Each row has a name. After each piece below comes the name of the row it's from, unless a question asks for something else. Each question is about the rows just above it. Places in a row count from 1.

[139 126 143  94 139  82 177 140 136] -> J523
[139 130 143  94 139  82 177 140 167] -> J544
[126 129 167  99 133 119 144  96  39] -> J213
One entry of J213 was changed: [126 129 167  99 133 119 143  96  39]. Where, and from what?  7, [144]
Shift each entry of [119 144  96] by +1 times 1:  [120 145  97]
One entry of J213 was changed: [126 129 167  99 134 119 144  96  39]. Where, and from what?  5, [133]
The row named J213:  [126 129 167  99 133 119 144  96  39]
The one value in J213 and J523:  [126]
Which value is in both J544 and J213?  [167]

[176 121 128 125 218 131] : J302
[218 107 109 131 117 158] : J390
[ 54 142 140 129  77 111] : J211
[110 111 112 133  33 125] : J402
[142 121 112 133  33 146] : J744
[206 111 109 130 131 153] : J865
Shared by J302 and J865:  [131]
[133] with +1 step of 1 on every entry:  [134]
Shared by J865 and J402:  [111]
One entry of J211 was changed: [ 54 142 140 128  77 111]. Where, and from what?  4, [129]

[163 219 155 167 130 110 167 166 162  80  54 187  92  82 151 174  42  62
 191] : J991
[132 188 122 186 149 135 118 127 121 135  67 147 143 131 116 133  79  87
 179] : J245
[174 188 154 153 122  89 163 156 154  69  65 186 109  86 156 164  64  79
 176] : J987
[171  51 177  64  67  80 179 176 174  75 208 123  65  62 166 142 183 203
  71] : J286
[ 72 203  76 196 188 207  72  74  69 184  45 135 201 183  74 100  61  54
 197] : J961
[ 57 147  74 182 198 194  68  62  76 188 127 105 205 206  58  84 109  83
 146] : J634
Changed J634: [ 57 147  74 182 198 194  68  62  76 188 127 105 205 207  58  84 109  83
 146]. Place and old value:  14, [206]
Where does [ 72 203  76 197 188 207  72  74  69 184  45 135 201 183  74 100  61  54
 197] differ from J961, and what was there?  4, [196]
Where does [132 188 122 186 149 135 118 128 121 135  67 147 143 131 116 133  79  87
 179] differ from J245, and what was there?  8, [127]

[156 158 224 135 178 144  70] : J490
[135 180 144 224 135 178 144] : J984
[186  82  94  63 111 127 163] : J88
[163 189 199 155 198  94  80] : J928
which: [180 144 224 135 178 144]  J984
The row named J88:  [186  82  94  63 111 127 163]
The row named J490:  [156 158 224 135 178 144  70]
which: [156 158 224 135 178 144  70]  J490

[112 159  99 133 137 122 125 115 134 164 124 137 122 132 133 112 175 130
  97 141 145 119 148 136 122 132  82 155 125 116 122 122 101 125 129 122
 146 152 176 151 150  98 165 124 126 159 104 140 103 138 120 147 122 106
  71 132 139 193 123 106 145 137] : J292
[107 141 180  84 146 199 127 123 166 120  95 149 124 144 182 122 166 161
 179 174 131 150 124 136  77 148 129 125 121 160  95 101 140 135 114 130
 191 118 174 172 121 108 105 113 131 104 143 108 162 136 146 144  96 118
 112 127  87 105 151 138 115 163] : J215
[148 136 204  99 138 200 112 111 161 117  86 173 143 140 196 101 160 142
 179 186 131 169 131 138  61 153 133 112 117 121 105  94 129 139  97 127
 178  91 190 190 123 121 115 112 138  97 133 121 163 138 139 151  93 115
 112 129  97  97 134 132 126 154] : J758
The row named J215:  [107 141 180  84 146 199 127 123 166 120  95 149 124 144 182 122 166 161
 179 174 131 150 124 136  77 148 129 125 121 160  95 101 140 135 114 130
 191 118 174 172 121 108 105 113 131 104 143 108 162 136 146 144  96 118
 112 127  87 105 151 138 115 163]
The row named J758:  [148 136 204  99 138 200 112 111 161 117  86 173 143 140 196 101 160 142
 179 186 131 169 131 138  61 153 133 112 117 121 105  94 129 139  97 127
 178  91 190 190 123 121 115 112 138  97 133 121 163 138 139 151  93 115
 112 129  97  97 134 132 126 154]
[148 136 204  99 138 200 112 111 161 117  86 173 143 140 196 101 160 142
 179 186 131 169 131 138  61 153 133 112 117 121 105  94 129 139  97 127
 178  91 190 190 123 121 115 112 138  97 133 121 163 138 139 151  93 115
 112 129  97  97 134 132 126 154] is in which row?  J758
Shift each entry of [121 115 112 138] by -1 times 1:  [120 114 111 137]

[ 36 108  91 162] = J570
[ 44 118  85 160] = J550
[137 136 129 139] = J94
One entry of J550 was changed: [ 44 118  85 159]. Where, and from what?  4, [160]
Where does [138 136 129 139] differ from J94, and what was there?  1, [137]
Where does [137 136 129 138] differ from J94, and what was there?  4, [139]
Where does [ 36 108  92 162] differ from J570, and what was there?  3, [91]
The row named J570:  [ 36 108  91 162]

[154 203 139 165 127 112 143 146  77  95  64 175 118 106 126  88  67  83]  J104
[154 203 139 165 127 112 143 146  77  95  64 175 118 106 126 164  67  83]  J51
[159  72 173  82  88  97 168 168 163 106 170 128  98 104 163 146 163 179]  J8
[105 190 100 187 166 161  97  97 105 155  88 138 157 145 101 115  88  82]  J313
[ 80  99  73 144 168 174  73  85  77 182 154  93 166 185  83  83 157 106]  J585
which: [ 80  99  73 144 168 174  73  85  77 182 154  93 166 185  83  83 157 106]  J585
The row named J313:  [105 190 100 187 166 161  97  97 105 155  88 138 157 145 101 115  88  82]
The row named J585:  [ 80  99  73 144 168 174  73  85  77 182 154  93 166 185  83  83 157 106]

